Below is a small trained network, with its code and all its weights. Each question gives an input and a class and asks what happens when units are switched off, that is, made to give their printed mean instead of their output.

import numpy as np


def w(rows, s, z=0):
    codes = np.array(rows[::2]) - 128.0
    scale = np.full(codes.shape[1], s)
    scale[-1] = z or s
    return codes * scale


def f(y):
    return y / 2 * (1 + np.tanh(0.7978845608 * (y + 0.044715 * y**3)))


def log_softmax(a):
    a = a - a.max(-1, keepdims=True)
    return a - np.log(np.exp(a).sum(-1, keepdims=True))


def net(x, mask):
    res = np.array(x, float).reshape(1, 3) / 4 @ E
    y = f(res @ A[0][:, :-1].T + A[0][:, -1])
    res = res + np.where(mask, y, B[0][:, -1]) @ B[0][:, :-1]
    return log_softmax(res[-1] @ U[:, :-1].T + U[:, -1])


A, B = {}, {}
E = w([
[88,86,117,8],'x0',
[71,179,178,117],'x1',
[75,10,139,167],'x2',
],0.016)
A[0] = w([
[80,47,146,88,65],'n1',
[84,134,153,192,114],'n2',
[164,115,67,170,38],'n3',
[131,106,26,68,207],'n4',
[141,120,138,136,74],'n5',
[108,177,240,123,160],'n6',
[145,115,123,135,62],'n7',
[78,6,149,134,142],'n8',
[105,194,180,105,80],'n9',
[134,116,89,142,39],'n10',
[125,57,98,110,123],'n11',
[109,184,163,187,120],'n12',
[43,140,139,85,18],'n13',
[158,130,180,127,44],'n14',
[133,14,119,193,111],'n15',
[213,108,93,165,126],'n16',
[162,164,104,123,1],'n17',
[142,116,119,137,60],'n18',
[146,48,55,159,155],'n19',
[118,140,139,121,69],'n20',
[124,172,135,143,59],'n21',
[139,97,92,89,25],'n22',
[110,145,130,123,70],'n23',
[137,121,108,145,50],'n24',
[41,82,129,104,151],'n25',
[163,151,132,44,5],'n26',
[138,91,118,65,111],'n27',
[133,115,119,94,74],'n28',
[172,146,116,144,75],'n29',
[124,147,123,205,111],'n30',
[128,4,128,217,53],'n31',
[112,109,213,208,132],'n32',
[53,97,166,136,128],'n33',
[33,19,122,67,103],'n34',
[150,112,53,52,106],'n35',
],0.017,0.0096)
B[0] = w([
[75,97,188,43,200],'n1',
[166,89,132,155,180],'n2',
[161,153,116,185,159],'n3',
[166,102,88,186,214],'n4',
[138,127,123,132,124],'n5',
[96,117,75,97,210],'n6',
[136,136,111,129,126],'n7',
[71,146,72,80,246],'n8',
[77,120,99,82,189],'n9',
[128,132,111,136,130],'n10',
[132,69,178,87,180],'n11',
[153,79,184,101,197],'n12',
[82,175,108,148,174],'n13',
[129,120,141,119,125],'n14',
[66,247,94,143,231],'n15',
[124,221,114,184,195],'n16',
[88,165,135,105,153],'n17',
[136,129,117,129,126],'n18',
[79,166,89,123,204],'n19',
[124,114,110,121,127],'n20',
[99,92,164,110,151],'n21',
[152,86,165,101,147],'n22',
[120,112,114,123,129],'n23',
[156,130,115,146,128],'n24',
[81,130,129,73,210],'n25',
[168,115,79,196,181],'n26',
[193,95,144,154,180],'n27',
[137,119,140,156,143],'n28',
[90,149,148,108,158],'n29',
[164,95,161,143,192],'n30',
[85,231,95,168,238],'n31',
[197,79,137,168,209],'n32',
[102,93,90,98,195],'n33',
[55,106,171,52,251],'n34',
[174,98,105,185,198],'n35',
],0.015,0.02)
U = w([
[254,42,125,187,80],'0',
[81,126,100,65,252],'1',
[168,192,208,175,69],'2',
[127,184,25,180,95],'3',
],0.012,0.0036)

Each question gives the input, the list of numbers given to net, and the class t.
The units are the neurons (one row each of A and B). Each row of codes is followed by its name. A weight is (code - 128) times the scale printed after its matrix; where a second scale follows, it is the last column's (A, B and U).
mask holds one flag per neuron, in row order. A switched-off neuron (its flag False) gives its mean, the last column of its row in B, instead of its output. The means were averaged over made-up inputs and are rounded, as every weight is.
A unit's drop is (log p(t) with every unit on - log p(t) with that unit switched off) / (log p(t) with every unit on - log p(t) with every unit switched off).
The circuit of an input: a set's keep is (log p(t) with only the set's units on - log p(t) with every unit switched off) / (log p(t) with every unit on - log p(t) with every unit switched off). Starting from the 12 units with the biggest drops (on a tie, the unit counted first), units are removed one at a time, each time the one whose removal leaves the highest keep (on an exact tie, the one counted first), for as long as the keep stays at least 0.8.
units of the circuit, in order: the units of the circuit, biggest drop first
unit that matters most: the unit with the biggest drop
k most important neurons: the k neurons with the biggest drops, biggest first
drop when u is switched off: that unit's drop, to one decimal
input [-4,4,6], class 3: unit that matters most -> n31
input [-6,2,-6], class 1: 2 most important neurons -> [n6 n9]
input [-5,-1,1], class 2: units of the circuit, in order -> [n8 n6 n30]
input [2,-6,-1], class 3: 4 most important neurons -> [n19 n32 n12 n30]
input [-8,-2,-3], class 0: 2 most important neurons -> [n15 n31]
input [0,-2,-1], class 3: 4 most important neurons -> [n32 n12 n30 n27]
input [1,-7,-5], class 3: 2 most important neurons -> [n16 n32]
input [1,-4,-7], class 3: 3 most important neurons -> [n32 n12 n30]
input [-4,2,-4], class 1: 4 most important neurons -> [n4 n35 n6 n9]
input [-5,5,5], class 3: 2 most important neurons -> [n31 n15]
input [0,-6,6], class 3: 3 most important neurons -> [n31 n15 n16]
input [3,-2,-8], class 0: 3 most important neurons -> [n15 n31 n8]
input [8,3,-7], class 3: drop when n32 is switched off -> 0.5
input [-5,8,5], class 0: units of the circuit, in order -> [n32]
input [0,-2,1], class 3: drop when n34 is switched off -> 0.2
input [-8,5,-8], class 1: drop when n6 is switched off -> 0.6
